cols: L V S H T A Y X P
nor: [ 8.93  0.48 -4.18 -4.18 -2.63 -5.31 -1.03 -1.03  4.48]
vaf: [-4.33 -0.25  2.03  2.26  1.28  2.55 -1.53  0.42 -2.11]
Budul: [-3.58 -0.23  1.70  1.80  1.09  2.10 -1.18  0.34 -1.80]
pon: [-3.10 -0.15  1.43  1.66 -1.02  1.91 -1.02  0.36 -1.57]
Lanid: [ 3.59  0.15 -1.73 -1.91 -1.16 -1.73  1.20 -1.73  1.80]
lud: [ 2.65  0.02 -1.23 -1.35 -0.76 -1.58  0.90 -0.32  1.31]
fiv: [ 0.69 -0.03 -0.38 -0.37 -0.28 -0.48  0.18 -0.04  0.32]
tags:
[-0.77] -> k338
[1.28] -> k994
[1.08] -> k107
[-1.80] -> k265
[-0.76] -> k53
[1.09] -> k756
join Budul 4: 	k756
col: [-5.31  2.55  2.10]	A
places Lanid: [-1.73]	2 5 7
places nor: [-1.03]	6 7

cols: E G J C K Z
Dab: [ 5.33 -6.13 -0.26  0.50  2.82  4.74]
keku: [ 4.05  1.56 -2.35 -4.71 -2.37  1.48]
Loso: [-1.84  3.09  0.18  1.38  3.07  2.00]
zarof: [-0.44 -0.20 -0.37 -0.23 -0.37 -0.23]
pav: [ 5.52  4.19 -2.91 -6.81 -2.70  2.85]
kavez: [ 5.33 -6.13 -7.41  0.50  2.82  4.74]
ses: [-0.21 -1.19  0.71  0.56 -0.60 -1.05]
riba: [-0.06 -0.16 -0.72 -0.23  0.18  0.29]
Ras: [-2.36  0.79  2.01  0.54 -0.22 -1.80]
Vovu: [ 0.25 -0.82 -1.10 -0.51 -0.21  0.11]
Gurot: [ 2.36 -3.48 -3.87  0.31  1.34  2.14]
key -> tag
[4.74] -> k4
[0.10] -> k272
[4.75] -> k293
[5.33] -> k195
[-6.13] -> k423
[0.11] -> k292
join kavez 5: 	k4
col: [-0.21 -0.06 -2.36  0.25]	E
places zarof: [-0.23]	3 5

cols: R F M U N D
Meref: [ 6.78 -8.92  0.74 -1.26 -2.61  1.88]
gamiz: [ 1.52 -6.09  0.91 -1.85 -3.10 -8.65]
voro: [ 2.14 -6.34  1.16  0.75 -3.66 -4.89]
gizu: [2.26 1.89 2.26 1.89 1.89 2.26]
Tuzi: [ 3.87 -6.98  2.06  3.80 -2.74 -8.94]
gam: [ 3.49 -7.52  2.86  0.54 -1.49 -4.43]
noreg: [-6.09 -6.09 -6.09 -1.85 -6.09 -8.65]
tapod: [ 1.33 -8.04 -0.99 -0.42 -4.55 -4.71]
non: [ 3.89 -7.17  4.46 -6.10 -2.46 -6.22]
Zupig: [ 3.49 -7.52  2.86  0.54 -1.97 -7.29]
lag: [ 3.81 -3.37  6.23  3.47 -2.47 -5.24]
zasav: [ 2.00 -3.17  6.00  0.73 -0.94 -7.44]
places noreg: [-6.09]	0 1 2 4
places gizu: [1.89]	1 3 4

cols: kekod Disa Duli los Muvan
Teti: [-1.96  0.02 -0.11 -0.51 -1.12]
sabe: [ 9.17  1.84 -0.11  4.46  3.01]
maf: [ 1.09 -3.26 -0.04 -1.78  0.56]
Vimo: [ 1.87 -3.47 -0.35 -3.47  0.36]
vobeb: [-6.01  4.78  2.83 -0.86  2.48]
pur: [ 0.67 -0.99 -0.01 -0.41  0.38]
sek: [ 0.52  0.52 -0.06 -0.61  0.15]
col: [ 2.83 -0.01 -0.06]	Duli
places Vimo: [-3.47]	1 3
Table of tags by key:
[-0.01] -> k410
[-0.10] -> k142
[-0.02] -> k970
[-0.04] -> k334
[0.00] -> k327
[-0.05] -> k769
[-0.11] -> k509
join pur 2: 	k410
places sek: [0.52]	0 1

